[[141 148 132]
 [121 122 104]
 [124 135 126]
 [118 121 134]]
->
[[122 104]
 [135 126]]

[[126 115 139 134]
 [130 127 133 129]
 [136 121 130 117]
 [106 145 130 132]]
->
[[127 133]
 [121 130]]

[[156 111 142 130]
 [111 112 108 129]
 [145 140 154 114]
 [101 112 112 128]]
->
[[112 108]
 [140 154]]

[[122 148 136]
 [119 136 120]
 [132 153 132]
 [121  99 127]
 [119 117 139]]
->
[[136 120]
 [153 132]]

[[123 145 115 146]
 [109 146 150 141]
 [104 133 133 114]
 [131 119 130 129]]
->
[[146 150]
 [133 133]]

[[131 125 110 131]
 [126 126 110 129]
 [124 125 103 133]
 [130 125 109 136]
 [129 121 106 134]]
->
[[126 110]
 [125 103]]
---
[[149 133 128 129]
 [101 132 129 129]
 [122 131 129 129]
 [115 133 127 133]
 [147 133 129 129]]
->
[[149 133]
 [101 132]
 [122 131]]

[[140 125 129]
 [125 100 129]
 [127 103 131]]
->
[[140 125]
 [125 100]
 [127 103]]

[[144 144 111 117 116]
 [135 117 126 111 109]
 [111 128 126 113 151]
 [138 118 116 112 110]
 [121 137 110 157 121]]
->
[[144 144]
 [135 117]
 [111 128]]

[[139 145 104 140]
 [117 133 101 116]
 [139 111 101 116]
 [139 124 101 116]]
->
[[139 145]
 [117 133]
 [139 111]]

[[120 110 122 122 100]
 [108 112 146 155 145]
 [145 110 129 118 101]]
->
[[120 110]
 [108 112]
 [145 110]]

[[120 121]
 [144 117]
 [120 123]
 [149 137]]
->
[[120 121]
 [144 117]
 [120 123]]

[[142 134 124 109]
 [117 115 122 144]
 [122 145 107 129]]
->
[[142 134]
 [117 115]
 [122 145]]
---
[[119 128 125 123 141 129 134 137 132]
 [121 116 134 126 120 129 132 119 123]
 [131 121 137 124 121 141 127 121 121]
 [117 110 134 122 133 121 129 102 116]
 [122 123 135 131 121 129 136 130 113]
 [139 143 126 137 134 127 130 117 132]
 [131 125 129 126 131 135 129 125 136]
 [132 128 129 118 120 131 129 124 122]
 [142 135 131 140 115 135 118 135 121]]
->
[[119 121 131 117 122 139 131 132 142]
 [128 116 121 110 123 143 125 128 135]
 [125 134 137 134 135 126 129 129 131]
 [123 126 124 122 131 137 126 118 140]
 [141 120 121 133 121 134 131 120 115]
 [129 129 141 121 129 127 135 131 135]
 [134 132 127 129 136 130 129 129 118]
 [137 119 121 102 130 117 125 124 135]
 [132 123 121 116 113 132 136 122 121]]

[[147 130 112 138 134 122 120]
 [108 127 125 120 119 114 128]
 [124 103 127 130 121 137 130]
 [148 142 117 134 129 123 120]]
->
[[147 108 124 148]
 [130 127 103 142]
 [112 125 127 117]
 [138 120 130 134]
 [134 119 121 129]
 [122 114 137 123]
 [120 128 130 120]]

[[105 140 121 113 126 126 139 132]
 [132 131 141 121 143 137 124 130]
 [110 134 119 117 118 131 136 126]
 [134 125 127 126 128 141 137 117]
 [139 125 145 124 144 132 121 133]
 [129 143 121 138 108 137 142 135]
 [118 124 110 138 112 117 128 131]
 [134 133 146 114 151 143 122 134]
 [128 145 112 129 119 135 145 132]
 [112 133 122 120 118 124 138 135]]
->
[[105 132 110 134 139 129 118 134 128 112]
 [140 131 134 125 125 143 124 133 145 133]
 [121 141 119 127 145 121 110 146 112 122]
 [113 121 117 126 124 138 138 114 129 120]
 [126 143 118 128 144 108 112 151 119 118]
 [126 137 131 141 132 137 117 143 135 124]
 [139 124 136 137 121 142 128 122 145 138]
 [132 130 126 117 133 135 131 134 132 135]]

[[106 128]
 [100 117]
 [126 113]
 [131 144]
 [157 142]
 [113 119]
 [115 133]
 [135 123]]
->
[[106 100 126 131 157 113 115 135]
 [128 117 113 144 142 119 133 123]]

[[146 146]
 [115 156]
 [128 142]
 [110 121]]
->
[[146 115 128 110]
 [146 156 142 121]]

[[127 107 142 134]
 [128 131 152 136]
 [112 134 109 131]
 [115 136 106 128]
 [131 146 127 111]
 [138 148 125 146]
 [133 149 119 146]
 [104 127 138 136]
 [141 131 142 107]
 [141 126 151 125]
 [103 125 133 115]
 [105 125 137 110]]
->
[[127 128 112 115 131 138 133 104 141 141 103 105]
 [107 131 134 136 146 148 149 127 131 126 125 125]
 [142 152 109 106 127 125 119 138 142 151 133 137]
 [134 136 131 128 111 146 146 136 107 125 115 110]]
---
[[130 115 128 142 145]
 [132 127 119 131 125]
 [130 124 128 150 149]
 [133 132 121 121 119]
 [127 123 125 152 151]]
->
[[127 119]
 [124 128]]

[[118 139 136 147]
 [126 124 124 133]
 [124 125 122 120]
 [140 122 131 135]
 [156 119 120 148]]
->
[[124 124]
 [125 122]]

[[110 149 137 140]
 [122 130 138 133]
 [117 135 120 134]
 [137 123 128 129]]
->
[[130 138]
 [135 120]]

[[150 116 133 104]
 [154 132 147 105]
 [124 102 147 107]
 [144 134 105 111]
 [152 110 121 130]]
->
[[132 147]
 [102 147]]

[[124 117 135 142]
 [124 126 124 137]
 [119 120 134 131]
 [129 121 114 100]
 [121 119 127 136]]
->
[[126 124]
 [120 134]]

[[118 122 130 128 137]
 [145 142 114 105 112]
 [128 140 110 135 119]
 [150 134 113 111 107]]
->
[[142 114]
 [140 110]]
